Rows and whether each has a hidden trait (one of two labels; each part has its own):
[ -3  12 -10  -2 -64 -10  80   1 -10  59  16 -25   8 -21  41 -27 -13  36
 -57   6 -15] -> A
[ -5  -3  16  12  19  12 -45 -41   8  43   7  12   9  -1 -41   9 -10  29
 -28  15   9] -> A
[-24   5   9   6  -6  -2 -35   3  11  26 -12  11  12  -6 -12  -1  -2   3
   5   3   9] -> U
[ -4  12 -10  -9 -87 -57 106  36  -3  38  -3 -33  -3 -40  49 -26 -35  17
  29 -17   0] -> A
[  8   7  23   7  -8 -23  13 -17  11  50   9   4 -15 -26 -45  -2 -30  24
  -1   4   7] -> A
[  0  -9   9   9 -13   4   4 -11  -7 -29   2  -8   8 -16 -12  18 -25  15
   3  10  12] -> U
[-12   6  -1   0 -24  -9  38  -3   4  34  51 -11  24 -16  27 -25  -9  33
 -57  23  -6] -> A
[  9  12  -9   0 -34  -5  38   3  -8  47  -7 -18   3  -7  36 -24   3  21
 -47  -1 -14] -> U
[ 34  17  -8   2  -7  -6  55  -7  -3 117 -24  -5 -13  -3   0 -26   1  21
 -74 -15  -9] -> A
[-12  14  -7 -14 -47 -44  40  36  10  71  17 -11   2 -20  68 -44 -21  16
  -9   8   5] -> U
[  0  -4  10   9 -27  -7  12 -18  -4  -5  11 -13   3 -28 -15   8 -33  32
   7  15   6] -> A
[-18   4   5   6   5  13 -47  -9   7  30  -1  10  23   2 -11  -4  10   9
 -31  11   0] -> U
[ 20  13   1   0  -9 -15  49   8   6  79   8   1 -15 -20   1 -18 -20  13
 -39  -9   1] -> A
[-18  -8  -9   4 -10  25  -8   1 -10 -67  43 -18  40  -1  47  -9   5  11
 -56  30 -12] -> U
[  6  16  -3  -4 -50 -30  81  -7   0  98   4 -23   2 -20  19 -39 -31  33
 -54   5  -8] -> A
[  -3   -5   -2    8  -34   24   60  -46  -16   -2   92  -35   39  -14
   32  -20  -18   59 -127   48  -22] -> A
[ 18   1  -2   7 -31 -12  48  -8 -12  -3  -9 -21   2 -20  10   1 -24  23
 -15   5   0] -> A
[ 10   3   1   6 -37 -12  74 -16 -10  20  13 -27   5 -23  12  -6 -30  37
 -39   9  -5] -> A
[  4 -10  19  14  18   3 -13 -45   5  13  19   1   2  -8 -52  15 -23  31
 -14  18  15] -> A
[-19   6  -8  -3 -62  -3  62   1 -11  10  65 -24  32 -27  63 -27 -15  49
 -64  26 -16] -> A
[ -17    3   19   19   36   21 -127  -23    5  -75  -21   11   14   21
  -32   32   35   18   -9   16    2] -> U
[-17   4   6   4 -27   2   4  -9   5  29  19  -6  18 -13   2 -10 -13  29
 -21  13   0] -> U
[ 16   4  11   9 -18 -14  33 -21   0  36   0  -5  -7 -26 -21   4 -28  28
 -22   3   2] -> A
[ 20  13  10   7 -50 -26  75 -16   2  81  -1 -16 -19 -24 -23 -13 -44  30
 -19  -6  -4] -> A
[ -4  -7   9  10 -14   3   7 -18  -2 -16  19  -8  15 -22 -16  11 -30  29
  -4  17   9] -> A
[ 18  10  -6  -4 -36 -13 102  -5  -6  75  19 -17   1 -18  23 -29 -31  16
 -80  -1  -4] -> A
[ 16  23 -10  -4 -24 -16  25  -9   3 127 -22  -5  -5   1  13 -39   1  34
 -79  -7 -15] -> A
[ 33   6  11  11  12   8 -27 -34   4  83 -27  11 -11  -2 -45   3  -4  38
 -42   2  -2] -> A
[ 15   2 -12   2 -41  -8  88 -15 -18   9  28 -32   3 -16  34 -11 -15  31
 -52  11 -15] -> A
[ -28  -13    3   11   -1   27  -50  -13  -11 -104   19  -11   50    9
   23   11    8   12  -33   36   -9] -> U
[  5  13  -2   3 -35 -10  27 -14   0  84 -12 -13   3  -4   3 -22  -6  35
 -55  -1 -10] -> A
[ 31  -9  18  13  13 -17  32 -36   1  22  -4  -4 -22 -20 -55  20 -30  33
   4  -1  13] -> A
[ -6  -1   2   5 -27  -1  23  -9  -6   9 -10 -11  13 -10   2  -3 -17  20
 -22   9   1] -> U
[-36  -7   6   9  -4  26 -57 -19  -5 -67  39 -11  54  10  19   1   4  22
 -63  45  -8] -> U
[  9   5  -4   4 -18  -1  33  -8  -7  33   6 -17   9  -7  14 -12  -5  25
 -55   7  -7] -> A
[-11   3  -2   3   9  24 -31 -14   4  28  22   4  32  10  18 -16  14  26
 -82  20  -9] -> U
[-23  12  -6   0 -52   2  26 -10  -3  39  29 -17  30 -12  51 -30   0  44
 -83  22 -24] -> U
[-12  -4  10  11 -20  14 -13 -35  -6 -13  -7 -12  18  -2 -21  10 -15  36
 -36  19   1] -> U
[ -1   1  18   5 -19 -29  15  -4  10  19  13   7  -9 -32 -32  10 -29  18
  38   4  15] -> A
[ 19  13   5   5 -33 -17  54 -10   1  82  -5 -10 -13 -22 -12 -13 -28  27
 -38  -7  -4] -> A
[ 31   7   1   8  -8  10  59 -33  -9  70   6 -10  -2 -11 -10 -11 -19  30
 -88   5 -10] -> A
[ -5   4 -12   8  11  43 -28  -9  -9  -2  22  -6  23  25  40 -10  30  14
 -90  18 -25] -> U
[-16   1  11  12  17  14 -79 -18   4 -49 -24   6  18  17 -21  18  10  13
 -13  15   4] -> U

New part:
[-12   2   3  12   6  15   8   2   7  21  16 -23   0  -4   0  18 -14 -12
   2  29  -3  57   0 -10 -47  16   6   1 -40  51 -21   0  -6  18   2  -1
  -9 -50 -23  10  87] -> rem
[  6  -7   6  -3   1  22  -1  23 -12   6  16   3  -2   3   3  13  65   2
   5 -32   1  44   1   4  13   9 -33  27   0  50  22   2   2 -64 -34   7
  56   7   1   1  -7] -> rem
[  7   6 -11  -2  -4  34   0   4 -23  14  29  -8  -9  -2   1  15   7   2
   1 -36   1  -9   3   0  -1   6 -22  -6  37 -13 -13   5   2  -2 -40  10
  14 -46   9 -10  13] -> rem
[  0  -3   7  -3  -3  18  -9  12 -11   7   9  14  -2   6   1  18  50   4
   4 -28   3  25   1   6  22  -1 -30   4   9  32  20  -1   1 -52 -25   8
  50   7   6   2  14] -> mefi
[-10  -1   8   1  -5  32 -12   5 -11  19  16  11  -4   8   1  39  48  -2
   3 -26   6  33   4   8  12  -3 -29   4  29  35  19  -3  -2 -43 -41   5
  30 -10   1   8  61] -> mefi
[  1  -6   9  -2  -1  17  -7  14  -7   4   9   8  -1   6   3  17  53   3
   5 -22   1  41   0   6  25   5 -26  19  -8  38  20  -1   0 -50 -27   5
  32  13   1   4  17] -> mefi
[  2  -9  12   0   2   4   2  15   2   3   9   2   2   4   4   9  61   3
   8 -15   0  59  -1   3  10  12 -18  27 -16  57  16   1   0 -54 -19   4
  45  15  -5   7  21] -> mefi
[  5 -10  10   2   7 -22  11  22   9  -6   0  -9   3  -2   2  -7  39   3
   6   3  -4  68  -3  -3  -6  19  -8  33 -33  35  15   2   0 -43   8   3
  22  17 -14   7  -7] -> rem
[  5   2  -3  -4  -4  42  -5  12 -24  12  25   2  -7   2   1  19  28   4
   2 -40   2 -12   4   5  16   2 -32   1  32   2   2   3   3 -24 -40   8
  27 -23  10  -9   5] -> rem
[ -1   7  -7   2  -2  42   0   6 -20  29  26 -10  -8   0   0  21  -3  -3
  -1 -23   2   0   5  -2 -12   7 -24  -9  45   6 -17   2   0   4 -32   6
 -13 -45   3  -3  49] -> rem
[ 16  -7  -5  -7   0  17   3  26 -15  -3  11   4  -4   0   4  -2  67  11
   6 -38  -1  23   1   3  19  10 -32  22  -9  17  19   4   5 -47 -26   8
  52  11   5  -7 -46] -> rem
[-11  -8  18   5   3  -6  -2  13 -10   8   7   4   4   6   1  15  56   2
   6  11   3  85  -3   3   1   6 -15  29 -16  79  23  -3  -4 -50 -19   1
  34  19 -12  16  60] -> mefi
[-10   2  -3   6   3 -32   6 -20  19  -4 -19  -7   6  -2  -3 -15 -46  -8
  -4  40  -1 -15  -3  -8 -16  -4  36 -14 -22 -25 -18  -3  -5  45  31 -12
 -45   6  -8   6   4] -> rem
[ 14  -8   6  -5   1  15   8  30  -9  -1  17   1  -2   1  10   7  72   9
   7 -37  -2  45   1   3  15  14 -35  29  -6  39  22   5   4 -55 -27  10
  63   4   0  -4 -27] -> rem
[ 10  -7   4   2   9 -16  16  19  14  -7   1 -19   3  -6   3 -18  16   1
   6  16  -6  63  -3  -6 -22  24   6  27 -40  39   4   5   0 -19  14   2
   5   5 -14   2  -7] -> rem
[  9  -9   8  -2   4 -17   9  17   5  -9  -3   0   4   1   3 -15  46   5
   5   0  -2  47  -3  -1   8   8 -11  27 -24  34  23   2   1 -41   0   2
  40  24  -5   1 -35] -> rem
[  8  -4   6  -6  -1   7  -3  15  -8  -4   6  11  -1   4   2   4  48   8
   3 -17   3   8   0   7  25   0 -23  16   2  10  22   2   3 -42 -22   6
  52  19   8  -2 -30] -> rem
[  7  -9   6  -4   1   3  -1  25  -7  -1   2   5  -1   6   3   3  48   7
   5 -25   1  29   1   5  17   6 -26  22   1  32  21   1   3 -48 -15   7
  47  18   2   1 -15] -> rem
[ 14   6 -16  -1   0  29   6  12 -29  10  25 -22  -8  -8   1   6  -5   1
  -1 -22  -4 -23   6  -3 -16  13 -13  -5  34 -21 -24   6   4  22 -18   9
 -11 -59   2 -15  -2] -> mefi
[  1  -1  -6   8   6 -12  15   7   7   3   9 -28   0  -8   1  -9  -8  -4
   2  27  -6  38  -1  -9 -37  18  13  13 -17  24 -16   5  -2   4  18  -1
 -35 -29 -17   2  18] -> rem
[  0  -6  10  -2  -2  14  -8  18 -11   8   9   9  -2   5   2  14  49   4
   5 -28   3  32   1   6  22   5 -31  14   7  43  25   0   1 -52 -28   7
  50  11   3   4  17] -> mefi
[ -2  -3   7   0  -1  39  -8  18 -13  18  21  10  -4   6   1  32  61   1
   4 -31   5  45   2   7  11   8 -37  15  19  43  19   0   0 -58 -67   9
  44  -9   1   4  45] -> mefi
[ -4   4  -6   7   2  19  10   2  -2  17  16 -24  -3  -6   0   9 -25  -8
  -1   9  -3  19   2  -8 -32  18   2   2  22  18 -26   3  -3   8   0   2
 -61 -50  -9  -2  56] -> rem
[ 11  -6   0   3   8 -27  19   9   7 -10   0 -20   3  -7   2 -24   0   1
   3  15  -6  37  -3  -8 -26  17  15  23 -38   9  -7   5   1   5  21  -1
  -8   3 -12  -2 -41] -> rem
[  0  -7  11   3   6 -29  11   6  15  -6  -6 -10   6  -3   1 -11  19   0
   3  26  -5  60  -3  -5 -14  11   9  22 -49  37   6   3  -2 -13  10  -2
   4  23 -13   8   2] -> rem
[ 19   3 -13  -6  -2  48   1  27 -32   5  25  -8 -11  -3   2   8  23   8
   1 -52  -2  -7   6   4  11   8 -31   4  24 -19  -9   7   7  -8 -42  13
  19 -36  16 -18 -32] -> mefi
[ -5   4  -1   1  -4  38 -11   3 -15  19  19   5  -6   6   0  27  14  -1
   2 -29   4  -6   4   3   8  -3 -32 -10  41   4   4  -1   0 -13 -38   6
  14 -33   8  -4  55] -> mefi
[ -5  -6   5   0  -2  42  -8  11 -12  22  22   8  -4   7   2  34  52   1
   5 -34   4  43   3   6  18   3 -23   6  23  51  19  -1   0 -58 -43   8
  40 -12   2   6  64] -> mefi
